In the rows, 128 means zero.
Facts:
<1002> satil [<168> <294> <845> <67>]
<1026> satil [<802> <168> <1562> <908>]
<1066> satil [<1306> <151> <445> <463> <720>]
<1081> satil [<937> <1639> <1136>]
<1092> satil [<1654> <453>]
<1102> satil [<857> <1375> <1044>]
<1130> satil [<444> <294>]
<1131> satil [<937> <751>]
<1149> satil [<1510>]
<1162> satil [<889> <1136>]
<1199> satil [<1550> <171> <1562>]
<123> satil [<1097> <1364> <1314>]
<1254> satil [<235> <1488> <751> <1136>]
<1298> satil [<1126> <802> <396> <1090> <414>]
<1304> satil [<720> <845> <908>]
<1339> satil [<1583> <220> <720> <375>]
<1345> satil [<802>]
<1349> satil [<414> <845>]
<1353> satil [<689> <204>]
<1388> satil [<1639> <557> <1065> <168> <463> <943>]
<1400> satil [<178>]
<1436> satil [<1592> <1097> <1562>]
<1448> satil [<1583> <957> <1530> <406> <158> <781>]
<1471> satil [<1583> <1375> <982> <966>]
<1483> satil [<1044> <908>]
<148> satil [<840> <1375>]
<1524> satil [<801> <463> <1044>]
<1525> satil [<1654> <480> <406> <751> <204>]
<153> satil [<76> <1031>]
<1557> satil [<1364> <1375>]
<155> satil [<456> <840> <1562> <1044>]
<1603> satil [<1529> <1502> <423>]
<1627> satil [<908>]
<16> satil [<1306> <1126> <446>]
<193> satil [<1357> <58>]
<194> satil [<321>]
<304> satil [<802> <375>]
<320> satil [<1203> <294>]
<323> satil [<856> <1225> <889>]
<336> satil [<1583> <689> <1550> <396>]
<391> satil [<444> <445> <1136>]
<431> satil [<557> <168> <456> <178> <966>]
<434> satil [<167> <168> <220>]
<440> satil [<171> <1364>]
<469> satil [<235> <1203> <1368>]
<533> satil [<151>]
<716> satil [<918>]
<765> satil [<1203> <329> <959> <594> <1314>]
<836> satil [<492> <1136>]
<849> satil [<557> <857> <1375> <966>]
<862> satil [<1357>]
<958> satil [<446>]
<970> satil [<870> <720>]
<1026> zadras <1066> <1108> <1142> <320> <456> <1562> <1525> <414> <720>
<1092> zadras <558>
<1118> zadras <445>
<1136> zadras <151> <168> <178>
<1149> zadras <82> <406> <857> <836> <982>
<1203> zadras <204>
<1304> zadras <1654> <16> <320> <1090>
<1339> zadras <321> <158> <5>
<1353> zadras <469> <1225> <1403> <1036>
<1417> zadras <456> <961>
<1471> zadras <1357> <1448> <1248> <173>
<1510> zadras <1278> <1002> <1254> <423> <1102>
<1524> zadras <1448> <444> <1278> <445> <323>
<153> zadras <220>
<1557> zadras <173>
<183> zadras <54> <1081> <1502> <148> <720>
<193> zadras <155>
<329> zadras <200> <1131> <982>
<434> zadras <1349> <173> <862> <304> <148> <1044> <966>
<463> zadras <602> <445> <67>
<480> zadras <602> <1066> <857> <558>
<497> zadras <168> <1254> <178>
<58> zadras <1278> <178> <1388>
<594> zadras <1592> <151> <171> <456>
<687> zadras <1306> <856> <194> <1010> <1131> <1375>
<765> zadras <406> <1131>
<840> zadras <914> <1044>
<849> zadras <957> <918> <492>
<870> zadras <331>
<882> zadras <801> <1066> <1002> <845> <5>
<889> zadras <456> <445> <1529>
<943> zadras <918> <1291> <966>
<970> zadras <336> <151> <1081> <959> <155>

Known rows:
<1368>: [172 109 120 112  96 127 107 141 116 131 110 113 131 136 120 154 149 154
 145 135 122 110 108  88 140 166 129 124 158 132 160 145 170 114 138 163
 135  99 154  83 162 108 144  95 185 105 128 112 138 162 121 127 122]
<1339>: [202 143 130 111  86 133  81 104 125 168 108  88 138 140  67 167 147 190
 133 137 118 123 132  87 157 146 111 136 185 173 154 108 204 110 150 110
 150 113 188 110 153 107 148 120 178 151 146 113 122 170 120 199 127]
<720>: [168 138 158 119  64 148 110 159 148 110 120 135 126 142 113 110 143 170
 150 126 124 120  98  81 134 158 127 144 147 121 146 146 185  92 134 138
 126 130 128  80 177 104 181  86 184 113 154 125 162 147 107 124 130]
<5>: [181 129 128 108  81 148  75 135 132 125 134 115 140 142 108 153 150 181
 140 149 137 111 110  52 149 148 120 155 155 135 151 112 209  74 131 154
 135 111 160 113 150 101 165 109 183 136 136 103 179 175 122 159 112]
<1304>: [179 150 122 117 100 133 120 133 128 168  59 132 124 138  98 121 155 141
 146 101  87 127 126 111 117 156 123 136 183 151 167 148 175 137 138 110
 155 116 122  69 170 112 152  99 164 142 158 136 118 149 105 156 124]
<183>: [188 125 104 130 100 126 105 130 139 152  81 127 146 135 112 134 140 155
 149 118 101 126 116  88 125 162 131 114 172 149 160 149 172 124 139 143
 153 108 141  95 150 107 146 116 178 128 143 109 119 156 119 138 123]
<1090>: [167 147 149 124  89 146 123 172 152 112  98 151 110 143 132 105 152 148
 151 108 118 136 107  88 132 153 129 146 144 129 147 153 187 109 107 135
 139 120 104  80 167 101 173  84 171 132 148 131 174 142 105 131 122]
<1149>: [188 128  78 115 106 132 103 132 129 171 101 125 134 145 101 146 120 164
 152 139  92 100 126 100 142 161 128 118 168 144 159 149 172 118 134 147
 168 124 155 100 143 110 137 112 175 147 130 117 115 148 137 158 106]
<943>: [178 118 119 127  82 118  83 111 144 155 103 112 168 141  92 121 110 190
 152 129  91 127 105  75 139 172 133 110 173 140 174 148 158 133 182 160
 125 129 154  99 168 120 141 106 201  97 156 117 102 158 114 118 127]
<918>: [169 106 124 127  79 128  77 139 150 125 134 117 143 152 116 109 101 186
 145 123 108 124  95  38 142 153 147 125 151 112 186 142 189 102 143 187
 115 100 131 122 164 108 152  94 206 116 151 112 166 154 129 112 122]
<67>: [168 132 144 110  74 144  98 154 118 119 130 130 126 133 116 138 152 163
 141 134 129 108 102  77 129 157 126 146 150 127 159 132 185  88 141 144
 123 119 149  81 177 106 166  87 182 117 143 126 156 157 117 140 121]
<1627>: [175 145 130 116  96 135  90 137 126 154 109 123 132 139 100 131 138 167
 144 123 104 125 114  83 137 156 121 140 169 137 161 138 187 119 140 138
 137 126 140  93 162 113 146  99 180 133 155 134 136 155 115 157 118]
<76>: [185 122 105 126  95 135 103 140 143 137 109 127 140 134 121 134 133 164
 153 131 117 113 111  81 136 158 132 119 162 132 156 149 182  93 130 157
 142 115 145 100 148  99 152 108 183 127 140 112 140 161 120 135 113]
<193>: [194 130  90 124 109 128 108 120 142 168  67 131 147 130 112 134 143 147
 153 112  94 115 129  91 119 157 132 119 177 151 174 143 180 116 137 134
 161 100 139  98 146 101 146 120 170 143 142 113 120 170 125 154 119]
<1097>: [168 142 127 121 106 127  99 156 128 126 112 126 141 124 120 143 140 159
 151 131 130 136 108  77 137 176 120 123 148 135 147 140 168 125 132 163
 131 117 147  93 139 120 132 105 192 115 132 122 141 156 115 138 110]
<765>: [172 129  80 100 122 121 103 139  81 173 108 111 114 136  98 167 135 148
 137 131  89 100 129 105 147 158 132 125 167 142 175 142 163 147 130 158
 158 100 160  88 152 129 108  98 175 138 119 127 113 149 142 171 108]
<870>: [227  79 128 121 111 151 135 169  64 196  96 119 180 114 129 133 106 155
 171  83 110 120 189  89 213 156  93 117 192 132  99 156 216 122 140 141
  75 150 142  99 171  73 174 101 208 154 170 109  74 177  70 117 117]
<1637>: [181 121 110 123  97 133  98 136 136 143 109 127 137 141 113 136 135 164
 152 128 114 118 116  77 139 155 132 128 161 133 164 141 184 109 132 150
 147 111 141 100 153 102 148 106 182 131 142 118 145 164 121 138 117]
<1400>: [182 135 111 114 101 127  84 126 119 149 112 136 141 135 106 136 139 163
 139 126 116 122 115  72 127 148 128 139 171 129 166 128 179 115 153 143
 141 128 144  97 164  97 146 109 173 136 156 129 138 155 119 151 113]
<294>: [171 120 130 117  81 136 111 146 121 132 118 116 130 128 115 142 146 155
 150 137 120 104 105  95 140 174 131 125 161 130 161 146 167 106 146 151
 123 111 155  72 169 111 155  88 191  97 140 120 125 161 114 131 122]

Rows:
No name comes twice in this set of rows, the named rows included.
[171 148 117 111  86 134  86 153 122 116 144 161 143 130 115 138 132 177
 141 151 133 121 104  67 134 161 127 143 142 112 139 130 165 104 146 158
 136 154 143  95 164 101 154 106 176 127 144 131 160 141 123 139 104] : <857>
[174 111 121 107  91 134 104 119 152 132  76 121 171 143 116 158 163 167
 157 149 115 110 116 103 144 181 118 122 160 152 123 156 153 120 150 144
 153 121 158  78 152 111 161 111 188  92 133  92 114 167 103 113 134] : <1136>
[157  93 127 106  79 128  67 126 150 122 124 102 153 169 108 120 114 198
 143 135 102 120  94  39 161 157 145 138 154 114 173 149 186 122 153 195
 117 105 128 112 174 116 146  91 209  99 144 107 171 157 123  96 128] : <492>
[177 143 136 118 100 129  91 139 136 127 109 137 113 156 108 130 156 163
 130 110 118 154 119  64 142 129 133 152 150 133 164 128 200 133 115 129
 149 109 114 106 172  92 145 100 169 162 153 128 187 137 116 151 126] : <336>
[176 130 140 125  73 127  81 143 138 109 144 142 151 133 116 117 114 180
 140 131 122 141  94  45 131 156 142 125 151 108 167 132 171 115 165 171
 116 139 138 104 179  98 153 101 197 108 159 126 157 144 118 111 120] : <966>
[186  82 135 121 113 132 113 162 120 131 145 126 138 151 138 139 147 164
 150 130 150 141 132  77 191 146 119 133 166  99 123 152 205 112 117 150
 113 130 129 106 178  59 160 105 192 128 163 109 163 157 100 107 114] : <204>
[187  82 125 120 125 126 127 155  89 167 114  99 151 116 135 154 151 142
 161 126 131 118 134 112 172 174 110 108 187 126 144 151 174 120 136 156
 102 111 157  75 160  98 142 105 200  97 150 113  90 182  96 120 109] : <1203>
[180 141 135 117  75 140  87 141 129 114 131 151 146 127 121 136 148 167
 139 143 136 128 101  57 125 155 129 142 151 119 150 123 178  89 148 150
 128 132 149  88 166  97 168 107 174 118 148 122 160 157 112 137 118] : <178>
[183 136 128 122  84 129  90 136 132 126 125 145 156 123 110 132 135 171
 148 144 124 126 103  78 129 170 127 125 161 124 142 136 162 109 163 147
 133 150 150  84 169 103 154 110 183 108 154 121 124 153 112 132 117] : <557>
[174 140 140  94  80 142  74 134 100 140 124 114 116 146  92 147 158 169
 127 128 119 113 111  64 136 134 122 168 165 130 175 108 204  93 143 137
 127 106 148  90 178 106 157  88 171 136 152 132 169 169 117 173 125] : <1002>
[165 139 145 123  78 135  78 152 143 110 129 144 154 130 122 113 123 179
 149 126 126 140  96  49 131 167 131 135 147 118 154 136 170 115 159 171
 115 137 127 100 164 114 156  98 198 106 159 129 159 146 110 114 118] : <1044>

The same nodes again, as new rows of numbers:
Known rows:
<802>: [139 136 130 138 122 116 125 106 109  86  85 135 132  76]
<1306>: [110 111  89 134 131 131  84  91  79 121 109 115 118  60]
<1639>: [165 125  89 113 119 110 129 137 109 115 104 123  97 138]
<200>: [121 101 106 153 119 150  98  93 115 146 146 124 147  96]
<870>: [157 106 135 135 117 121 136 115  96 105  86 139 132  88]
<5>: [121 114 123 149 109 145 139  69 192 108 130 103  88 168]
<1552>: [155 112 142 131 147 132 123  99 116 131 115 134 136 125]
<167>: [147 133 114 133 100 139 149 140 109 114  91 163 118 102]
<1254>: [114 110 100 146 128 150 111 190 207 124 123  73  98 236]
<1162>: [131  85 117 133 148 106 131 129  98 140 113  92 107 158]
<492>: [129 120  99 102 162 111 117 113  93 106 147 135  90 168]
<1627>: [116 137 132 141 115 123 147 132 104 124 103 147 125 103]
<1118>: [153 136 153 145 131 145 130 124 125 154 147  61 181 142]
<1225>: [172 111 115 141 171 101 124  90  95 115  99 108 129 151]
<204>: [188 111 120 163 162 110 133 118 151  99 131 136 121 157]
<67>: [115 158  83 132  96 165 157 132 117 114 121  95 173 140]
<1400>: [140 142 127 136 108 130 146 146 124 149 123 149 110 131]
<1345>: [116 143 147 148 124 120 138 134 103 112 112 135 134  96]
<321>: [142 110 123 141 115 143 139  68 173 103 124 111  89 145]
<440>: [130 155 176 143 125  98 121 132 123 145 132 135 151 146]

Rows:
No name comes twice in this set of rows, the named rows included.
[168 107  86 186 121 139 123  98 154 140 174 126 134 116] : <406>
[141 169 171 145 111 149 122 200 117 187 148  67 131 149] : <1524>
[ 53 138  69  90 149 115 165 114 121  78 128 157  95  65] : <720>
[122 102 105 118 104 129 145 152 100 116  95 131 151 148] : <1130>
[135 108 156  98 136 111 133 135 126 158 114 104 174 104] : <1417>
[167 115 183 121 116 174  74 140 179 144  94  99 146 145] : <58>
[122 173 138 200 174 184 167 179 177 138 204 119 131 205] : <1448>
[150 129 151 162 136 105 127 110 119  90 108 136 135  80] : <396>
[110 105 153 143 153 121 126 111  91 119  99 109 131 109] : <958>
[119  91  78 149 122 119 112 126 100 159 169  70 124 147] : <836>
[140 176 162  89 124 100  97 147  90 137 165 184  90 109] : <840>
[176 105 185 129  96 147  83 126 179 134 110  79 126 148] : <1510>
[108 188 183 122 133 122 121 176 107 174 196 169 124 166] : <1557>
[124 153 100 141  88 132 137 101 172 121 126  91  55 147] : <801>
[192  78 137 151  92  89 137 122 144 155 175  75 125 122] : <480>

